Here is a tiny trained network, its code and every weight. The questions are about switching its units off for an input and a class, where a switched-off unit gives its printed mean instead of its output.

import numpy as np


def w(rows, s, z=0):
    codes = np.array(rows[::2]) - 128.0
    scale = np.full(codes.shape[1], s)
    scale[-1] = z or s
    return codes * scale


def f(y):
    return np.maximum(y, 0)


def log_softmax(a):
    a = a - a.max(-1, keepdims=True)
    return a - np.log(np.exp(a).sum(-1, keepdims=True))


def net(x, mask):
    res = np.array(x, float).reshape(1, 7) / 4 @ E
    y = f(res @ A[0][:, :-1].T + A[0][:, -1])
    res = res + np.where(mask, y, B[0][:, -1]) @ B[0][:, :-1]
    return log_softmax(res[-1] @ U[:, :-1].T + U[:, -1])


A, B = {}, {}
E = w([
[105,123,71,249,123,87,76,154,142,159,119],'x0',
[46,226,88,86,71,127,141,161,182,221,55],'x1',
[195,202,191,149,139,48,123,146,130,168,168],'x2',
[48,150,123,160,72,134,174,99,50,81,39],'x3',
[129,167,150,110,158,111,165,194,17,160,163],'x4',
[87,81,113,147,239,105,196,120,146,158,140],'x5',
[199,196,68,132,102,120,194,180,182,98,81],'x6',
],0.012)
A[0] = w([
[173,133,97,138,112,141,221,188,178,125,117,204],'neuron 1',
[137,120,56,156,120,21,207,143,124,124,141,248],'neuron 2',
[146,142,151,97,111,65,167,103,186,210,151,182],'neuron 3',
[105,146,177,136,190,111,107,124,220,138,184,104],'neuron 4',
[113,117,161,86,212,207,147,76,135,163,122,255],'neuron 5',
[174,138,47,146,56,74,45,99,182,152,99,154],'neuron 6',
[100,123,99,120,100,196,114,142,58,56,86,241],'neuron 7',
[174,91,77,251,101,129,88,101,254,89,101,131],'neuron 8',
[125,100,135,183,82,168,71,129,198,166,66,241],'neuron 9',
],0.0084,0.0029)
B[0] = w([
[177,230,1,93,172,153,145,148,114,74,128,209],'neuron 1',
[125,120,151,187,180,191,210,172,178,150,72,200],'neuron 2',
[136,161,97,116,168,79,103,141,131,175,108,191],'neuron 3',
[132,68,91,121,118,111,113,28,151,161,198,187],'neuron 4',
[138,23,135,68,96,85,163,86,150,115,139,210],'neuron 5',
[143,160,143,126,80,171,32,235,203,131,161,228],'neuron 6',
[89,191,151,100,82,144,218,90,37,92,107,237],'neuron 7',
[90,122,91,186,139,120,80,136,124,78,174,253],'neuron 8',
[28,104,95,156,115,153,46,134,88,135,155,224],'neuron 9',
],0.0082,0.014)
U = w([
[60,111,128,158,173,108,134,160,114,228,84,101],'0',
[127,96,90,187,153,136,60,146,173,53,156,63],'1',
[140,169,110,105,82,112,53,180,138,210,89,5],'2',
[187,47,100,28,191,106,130,117,147,212,199,200],'3',
[77,68,120,72,64,200,178,79,62,58,55,202],'4',
[180,15,163,223,221,86,149,90,98,95,164,100],'5',
[254,231,244,130,98,88,149,178,71,135,132,220],'6',
[174,185,96,97,190,136,209,208,147,72,75,162],'7',
],0.0084,0.0024)

Each question gives the input, the list of numbers given to net, and the class t.
The units are the neurons (one row each of A and B). Each row of codes is followed by its name. A weight is (code - 128) times the scale printed after its matrix; where a second scale follows, it is the last column's (A, B and U).
mask holds one flag per neuron, in row order. A switched-off neuron (its flag False) gives its mean, the last column of its row in B, instead of its output. The means were averaged over made-up inputs and are rounded, as every weight is.
A unit's drop is (log p(t) with every unit on - log p(t) with that unit switched off) / (log p(t) with every unit on - log p(t) with every unit switched off).
The circuit of an input: a set's keep is (log p(t) with only the set's units on - log p(t) with every unit switched off) / (log p(t) with every unit on - log p(t) with every unit switched off). Starting from all 9 units, units are removed one at a time, each time the one whose removal leaves the highest keep (on an exact tie, the one counted first), for as long as the keep stays at least 0.8.
circuit, biggest first: the units of the circuit, biggest drop first
most important unit: the unit with the biggest drop
k most important neurons: the k neurons with the biggest drops, biggest first
drop when u is switched off: that unit's drop, to one decimal
input [-6,-5,3,6,-5,7,4], class 7: most important unit : neuron 9
input [7,6,4,4,-7,-5,-6], class 1: 2 most important neurons : (neuron 8; neuron 9)
input [-4,-5,2,-2,0,8,-7], class 3: circuit, biggest first : (neuron 5; neuron 8)
input [4,-3,8,5,-4,8,4], class 7: 4 most important neurons : (neuron 2; neuron 1; neuron 9; neuron 5)
input [5,-4,-6,-8,1,-2,-8], class 5: 2 most important neurons : (neuron 6; neuron 1)
input [-5,3,-1,-3,3,-5,0], class 6: circuit, biggest first : (neuron 9; neuron 8)
input [-8,-1,5,1,6,-3,-8], class 3: 4 most important neurons : (neuron 5; neuron 7; neuron 6; neuron 2)
input [6,6,-8,2,1,8,5], class 7: 2 most important neurons : (neuron 1; neuron 2)
input [3,-4,8,1,-3,-3,5], class 1: 2 most important neurons : (neuron 8; neuron 7)
input [5,5,-2,7,-3,6,5], class 7: 3 most important neurons : (neuron 1; neuron 2; neuron 4)
input [-7,-5,8,-1,-7,-2,8], class 7: 2 most important neurons : (neuron 1; neuron 9)
input [-6,8,6,-7,-1,-3,-1], class 3: drop when neuron 3 is switched off : -0.1
input [3,0,-1,1,-1,8,1], class 5: drop when neuron 9 is switched off : 0.1
input [-8,-8,-2,4,5,6,-6], class 4: circuit, biggest first : (neuron 7)
